Below are the code and all the weights of a small trained network. Each question names an input and a target symbol and asks about switching units off, where a switched-off unit gives its printed mean instead of its output.

import numpy as np


def w(rows, s, z=0):
    codes = np.array(rows[::2]) - 128.0
    scale = np.full(codes.shape[1], s)
    scale[-1] = z or s
    return codes * scale


def norm(h):
    return h / np.sqrt((h * h).mean(-1, keepdims=True) + 1e-5)


def f(y):
    return y / 2 * (1 + np.tanh(0.7978845608 * (y + 0.044715 * y**3)))


def softmax(a):
    e = np.exp(a - a.max(-1, keepdims=True))
    return e / e.sum(-1, keepdims=True)


def log_softmax(a):
    a = a - a.max(-1, keepdims=True)
    return a - np.log(np.exp(a).sum(-1, keepdims=True))


def net(x, mask):
    ids = ['αβγδζηξπσφψω'.index(c) for c in x.split()]
    T = len(ids)
    res = E[ids] + P[:T]
    u = 0
    for l in range(2):
        q, k, v = (norm(res) @ M[l].T for M in (Q, K, V))
        z = softmax(np.where(np.tri(T) > 0, q @ k.T / 4**0.5, -1e9)) @ v
        res = res + np.where(mask[u], z, O[l][:, -1]) @ O[l][:, :-1]
        u += 1
        y = f(norm(res) @ A[l][:, :-1].T + A[l][:, -1])
        res = res + np.where(mask[u : u + 4], y, B[l][:, -1]) @ B[l][:, :-1]
        u += 4
    return log_softmax(norm(res)[-1] @ U[:, :-1].T + U[:, -1])


Q, K, V, O, A, B = {}, {}, {}, {}, {}, {}
E = w([
[102,152,80,185,29,40,105],'α',
[105,70,89,158,74,209,155],'β',
[68,11,85,248,54,102,130],'γ',
[143,84,121,139,106,105,157],'δ',
[195,157,158,86,226,63,185],'ζ',
[107,145,143,165,75,16,190],'η',
[147,90,86,139,251,155,226],'ξ',
[35,66,154,156,77,82,176],'π',
[87,46,135,47,86,149,254],'σ',
[233,115,130,69,123,101,99],'φ',
[142,141,64,52,119,94,167],'ψ',
[145,124,86,147,47,114,106],'ω',
],0.016)
P = w([
[162,196,104,201,142,95,168],'0',
[195,70,173,109,137,111,125],'1',
[163,93,178,104,102,103,149],'2',
[172,79,156,79,116,115,153],'3',
[149,63,111,88,117,122,137],'4',
[152,83,121,62,83,108,113],'5',
[165,103,130,32,67,90,119],'6',
[110,96,109,67,34,81,132],'7',
[137,123,119,87,64,51,136],'8',
[129,108,97,17,39,81,135],'9',
[123,115,94,11,74,78,153],'10',
[112,121,77,72,9,49,128],'11',
],0.015)
Q[0] = w([
[158,96,96,128,108,149,101],'0.h1',
[98,175,237,165,117,202,96],'0.h1',
[57,183,214,176,181,253,89],'0.h1',
[145,111,168,122,158,132,122],'0.h1',
],0.014)
K[0] = w([
[151,149,152,120,122,122,114],'0.h1',
[111,3,185,142,146,67,89],'0.h1',
[47,54,232,89,167,151,31],'0.h1',
[55,119,166,138,85,131,156],'0.h1',
],0.011)
V[0] = w([
[214,82,194,55,125,128,90],'0.h1',
[161,149,165,148,156,99,2],'0.h1',
[39,127,169,170,115,244,131],'0.h1',
[14,108,208,87,205,50,149],'0.h1',
],0.0093)
O[0] = w([
[109,125,155,84,214,122,179,53],'0.h1',
[120,226,131,111,252,36,97,63],'0.h1',
[174,84,31,157,136,169,75,7],'0.h1',
[143,46,42,163,155,21,207,66],'0.h1',
],0.012)
A[0] = w([
[85,132,165,151,102,201,166,3],'0.n1',
[118,164,154,122,254,80,176,56],'0.n2',
[45,116,141,193,84,114,103,149],'0.n3',
[81,142,174,195,88,58,133,6],'0.n4',
],0.008,0.0031)
B[0] = w([
[185,148,163,97,135,95,36,186],'0.n1',
[115,84,176,123,135,248,98,147],'0.n2',
[150,126,149,65,224,144,131,252],'0.n3',
[170,76,134,52,182,146,116,198],'0.n4',
],0.011,0.0036)
Q[1] = w([
[207,147,195,102,59,209,212],'1.h1',
[235,110,217,170,75,116,226],'1.h1',
[106,172,118,218,255,127,10],'1.h1',
[219,117,126,91,173,168,113],'1.h1',
],0.0089)
K[1] = w([
[92,253,67,177,46,113,166],'1.h1',
[95,187,70,223,68,153,164],'1.h1',
[98,58,109,15,134,116,52],'1.h1',
[137,141,102,102,110,80,182],'1.h1',
],0.011)
V[1] = w([
[101,78,202,76,155,77,202],'1.h1',
[166,143,93,78,129,228,214],'1.h1',
[160,179,85,170,90,3,180],'1.h1',
[140,46,128,77,86,162,122],'1.h1',
],0.013)
O[1] = w([
[96,247,134,209,98,106,203,183],'1.h1',
[226,106,201,137,105,172,111,215],'1.h1',
[77,78,125,221,76,73,64,255],'1.h1',
[154,163,33,105,70,192,170,187],'1.h1',
],0.014,0.0046)
A[1] = w([
[75,113,19,245,103,63,78,205],'1.n1',
[153,91,41,1,107,215,100,254],'1.n2',
[33,236,180,213,194,96,188,173],'1.n3',
[21,105,160,149,194,93,69,131],'1.n4',
],0.0086,0.0071)
B[1] = w([
[149,88,146,127,33,105,88,188],'1.n1',
[169,111,138,158,190,5,159,249],'1.n2',
[173,58,125,168,214,101,163,198],'1.n3',
[116,77,177,129,84,240,139,140],'1.n4',
],0.013,0.011)
U = w([
[12,79,138,92,129,162,19,118],'α',
[182,103,92,93,157,255,78,120],'β',
[113,36,61,86,221,49,133,78],'γ',
[149,110,154,91,100,100,161,192],'δ',
[151,98,146,225,192,70,197,49],'ζ',
[63,124,104,247,95,102,114,87],'η',
[185,48,212,180,139,144,130,255],'ξ',
[97,118,68,90,69,64,149,143],'π',
[154,93,48,150,88,237,249,88],'σ',
[51,189,155,121,201,174,139,164],'φ',
[105,175,218,134,8,249,157,22],'ψ',
[148,154,189,50,174,124,30,55],'ω',
],0.0085,0.0088)

Each question gives the input, a string of symbols that net reads in full, and the target symbol t.
The units are the heads (4 rows each of Q, K, V and O) and the neurons (one row each of A and B). Each row of codes is followed by its name. A weight is (code - 128) times the scale printed after its matrix; where a second scale follows, it is the last column's (O, A, B and U).
mask holds one flag per unit, layer by layer, with each layer's heads first. A switched-off unit (its flag False) gives its mean, the last column of its rows in O or B, instead of its output. The means were averaged over made-up inputs and are rounded, as every weight is.
A unit's drop is (log p(t) with every unit on - log p(t) with that unit switched off) / (log p(t) with every unit on - log p(t) with every unit switched off).
The circuit of an input: a set's keep is (log p(t) with only the set's units on - log p(t) with every unit switched off) / (log p(t) with every unit on - log p(t) with every unit switched off). Starting from all 10 units, units are removed one at a time, each time the one whose removal leaves the highest keep (on an exact tie, the one counted first), for as long as the keep stays at least 0.8.
circuit, biggest first: the units of the circuit, biggest drop first
k most important neurons: the k neurons with the biggest drops, biggest first
top k neurons in layer l: the k neurons of layer l with the biggest drops, biggest first
input ψ γ ω ξ, target ψ: circuit, biggest first => [1.n2 0.h1 1.n3]
input β ψ ψ ψ, target β: circuit, biggest first => [0.h1]
input γ φ ζ ψ φ ψ α ψ ψ η ξ ζ, target γ: circuit, biggest first => [0.h1 1.h1]
input α ξ σ σ ξ π ψ, target α: circuit, biggest first => [1.h1 0.h1]
input ζ β ψ η η α α δ ψ ω ω, target ζ: circuit, biggest first => [0.h1 1.h1 1.n3]
input ζ ψ ζ σ π γ ζ γ, target ζ: circuit, biggest first => [0.h1 1.h1 1.n3]
input φ φ ψ σ ξ γ η β φ, target φ: circuit, biggest first => [0.h1 1.h1]
input ψ ψ α α η δ ξ, target ψ: 2 most important neurons => [1.n2 1.n3]
input ζ φ δ, target ζ: 2 most important neurons => [0.n2 1.n3]
input ω α γ σ ω η, target ω: circuit, biggest first => [0.h1 1.h1]
input α α ψ α ζ ω π, target α: circuit, biggest first => [1.h1 1.n2]
input ψ ζ η η ω α ψ ψ η σ ψ, target ψ: circuit, biggest first => [1.h1 0.h1 1.n3]
input σ γ δ φ φ, target σ: circuit, biggest first => [1.h1 0.h1]
input γ α η σ π α φ, target γ: most important neuron => [1.n2]
input ζ δ ω φ φ ω β φ, target ζ: 2 most important neurons => [0.n2 1.n3]
input ψ α σ ψ π α η σ, target ψ: 2 most important neurons => [1.n2 1.n3]
input ζ ξ ω δ γ β φ η ω, target ζ: top 2 neurons in layer 0 => [0.n2 0.n4]
input ψ ψ σ α ψ α ψ φ, target ψ: 2 most important neurons => [1.n2 1.n3]
input γ β η, target γ: circuit, biggest first => [1.h1 0.h1 1.n2]
input γ γ ψ, target γ: most important neuron => [1.n2]
input ψ ψ α ω π ψ α ω, target ψ: 3 most important neurons => [1.n2 1.n3 1.n1]
input ζ ψ π ζ α η, target ζ: 2 most important neurons => [0.n2 1.n3]
input ψ α σ β, target ψ: top 3 neurons in layer 1 => [1.n2 1.n3 1.n1]
input ψ δ φ β, target ψ: top 3 neurons in layer 1 => [1.n2 1.n3 1.n1]
